Below is a small trained network, with its code and all its weights. Each question gives an input and a class and asks what happens when units are switched off, that is, made to give their printed mean instead of their output.

import numpy as np


def w(rows, s, z=0):
    codes = np.array(rows[::2]) - 128.0
    scale = np.full(codes.shape[1], s)
    scale[-1] = z or s
    return codes * scale


def f(y):
    return np.maximum(y, 0)


def log_softmax(a):
    a = a - a.max(-1, keepdims=True)
    return a - np.log(np.exp(a).sum(-1, keepdims=True))


def net(x, mask):
    res = np.array(x, float).reshape(1, 6) / 4 @ E
    y = f(res @ A[0][:, :-1].T + A[0][:, -1])
    res = res + np.where(mask, y, B[0][:, -1]) @ B[0][:, :-1]
    return log_softmax(res[-1] @ U[:, :-1].T + U[:, -1])


A, B = {}, {}
E = w([
[168,156,144,172,147,128,50,224],'x0',
[99,96,162,103,158,199,38,98],'x1',
[149,199,98,26,196,176,161,151],'x2',
[132,131,123,122,128,115,126,125],'x3',
[84,211,96,142,113,72,95,90],'x4',
[189,163,254,153,152,152,138,85],'x5',
],0.0094)
A[0] = w([
[65,73,35,145,126,157,115,177,82],'n0',
[117,60,139,156,164,167,164,165,255],'n1',
[101,93,131,99,105,96,157,67,89],'n2',
[149,80,170,169,22,68,125,98,71],'n3',
[132,156,156,140,96,130,59,195,68],'n4',
[174,155,115,134,101,84,134,192,143],'n5',
[143,106,145,140,53,45,176,170,146],'n6',
[172,178,182,128,144,127,131,93,111],'n7',
[68,87,87,111,142,83,121,177,39],'n8',
[151,150,190,139,109,154,124,97,91],'n9',
[183,155,101,162,170,113,87,174,58],'n10',
[142,113,152,139,147,116,106,204,105],'n11',
[85,163,129,183,82,105,83,87,137],'n12',
[108,72,132,113,126,126,182,55,140],'n13',
[71,249,113,143,110,108,74,84,197],'n14',
[88,84,142,137,140,159,49,96,134],'n15',
[107,61,137,182,92,77,67,92,106],'n16',
[148,156,170,145,146,90,203,149,117],'n17',
[174,148,176,181,142,136,136,78,81],'n18',
[136,233,94,81,211,145,150,127,118],'n19',
[168,112,45,99,82,106,127,130,193],'n20',
[130,101,166,151,142,84,70,209,116],'n21',
[116,86,149,85,181,116,28,87,167],'n22',
],0.011,0.0051)
B[0] = w([
[69,108,176,88,148,54,77,131,243],'n0',
[107,185,194,98,95,154,234,253,233],'n1',
[121,181,112,98,55,169,113,38,200],'n2',
[151,103,109,101,175,186,109,132,246],'n3',
[139,196,89,82,106,140,100,30,188],'n4',
[131,171,150,160,141,138,145,67,194],'n5',
[132,120,107,192,201,164,161,109,227],'n6',
[52,90,174,89,129,112,21,174,201],'n7',
[15,87,119,108,111,72,47,95,196],'n8',
[64,131,123,71,119,103,31,166,193],'n9',
[125,152,87,87,97,129,123,67,182],'n10',
[132,177,92,73,68,142,139,127,181],'n11',
[148,76,125,116,101,160,213,168,227],'n12',
[124,231,106,68,52,139,140,109,226],'n13',
[156,114,204,137,60,102,223,223,253],'n14',
[136,127,145,209,209,148,169,78,226],'n15',
[169,50,49,109,132,185,156,143,254],'n16',
[55,126,183,186,175,79,88,65,185],'n17',
[61,64,110,79,170,101,21,149,200],'n18',
[164,28,16,152,156,212,147,156,246],'n19',
[61,123,186,197,171,77,106,143,229],'n20',
[142,162,90,113,57,133,143,104,205],'n21',
[94,180,213,181,193,129,207,77,234],'n22',
],0.007,0.0093)
U = w([
[54,47,137,75,123,49,4,125,60],'0',
[186,10,11,106,149,213,121,129,66],'1',
[135,254,64,70,4,152,103,31,66],'2',
[110,132,140,147,107,139,141,151,253],'3',
[111,169,153,220,218,112,152,60,114],'4',
[146,113,171,107,52,115,169,205,156],'5',
],0.0091,0.0061)

Each question gives the input, the list of numbers given to net, and the class t.
The units are the neurons (one row each of A and B). Each row of codes is followed by its name. A weight is (code - 128) times the scale printed after its matrix; where a second scale follows, it is the last column's (A, B and U).
mask holds one flag per neuron, in row order. A switched-off neuron (its flag False) gives its mean, the last column of its row in B, instead of its output. The means were averaged over made-up inputs and are rounded, as every weight is.
A unit's drop is (log p(t) with every unit on - log p(t) with that unit switched off) / (log p(t) with every unit on - log p(t) with every unit switched off).
The circuit of an input: a set's keep is (log p(t) with only the set's units on - log p(t) with every unit switched off) / (log p(t) with every unit on - log p(t) with every unit switched off). Starting from the 12 units with the biggest drops (on a tie, the unit counted first), units are removed one at a time, each time the one whose removal leaves the highest keep (on an exact tie, the one counted first), for as long as the keep stays at least 0.8.
units of the circuit, in order: the units of the circuit, biggest drop first
top k neurons: the k neurons with the biggest drops, biggest first
drop of u: that unit's drop, to one decimal
input [-3,-8,-8,6,-7,-1], class 1: units of the circuit, in order => [n3]
input [1,-2,7,-6,8,-4], class 5: top 3 neurons => [n14, n16, n3]
input [-7,-3,-1,2,5,-7], class 0: top 3 neurons => [n20, n0, n8]
input [8,6,-6,3,-6,2], class 2: units of the circuit, in order => [n4, n21]
input [-6,1,-1,6,-8,-6], class 5: top 3 neurons => [n1, n18, n13]
input [5,-1,-6,-6,6,7], class 0: top 2 neurons => [n18, n7]
input [-2,5,-6,1,6,7], class 0: top 2 neurons => [n18, n9]
input [7,-7,5,5,-7,5], class 2: units of the circuit, in order => [n11, n10, n14]
input [-3,-7,-5,-5,-3,5], class 4: top 4 neurons => [n6, n17, n19, n14]
input [7,-3,-4,5,8,-6], class 5: top 2 neurons => [n14, n12]
input [-3,-7,6,4,-4,3], class 4: top 2 neurons => [n17, n16]
input [-2,-2,-5,-4,6,3], class 5: top 2 neurons => [n14, n19]
input [7,2,4,2,8,1], class 5: top 4 neurons => [n14, n13, n2, n19]
input [-2,8,6,-3,-1,1], class 4: top neuron => [n22]
input [1,7,-3,2,0,-6], class 4: units of the circuit, in order => [n15, n22]
input [-3,7,2,1,7,-3], class 4: top 2 neurons => [n22, n15]
input [-2,-7,-4,-6,-2,-8], class 0: top 2 neurons => [n8, n0]
input [-1,-8,5,6,7,-4], class 4: top 2 neurons => [n20, n5]
input [-5,5,2,5,-1,3], class 2: top 3 neurons => [n13, n20, n6]
input [-7,7,8,6,3,-1], class 1: units of the circuit, in order => [n19]
input [-4,8,-3,-5,-4,-5], class 4: units of the circuit, in order => [n15, n22]
input [-2,-3,1,0,5,6], class 0: units of the circuit, in order => [n7, n18]
input [-2,4,-3,6,-4,-8], class 0: drop of n8 => 0.1
input [3,4,-1,-4,-7,-2], class 5: drop of n12 => -0.1
input [-5,-7,-4,-5,-1,-6], class 4: drop of n6 => 1.4
input [-4,-3,1,0,-7,-3], class 5: drop of n1 => 0.5
input [5,5,-5,-4,1,4], class 1: units of the circuit, in order => [n16]
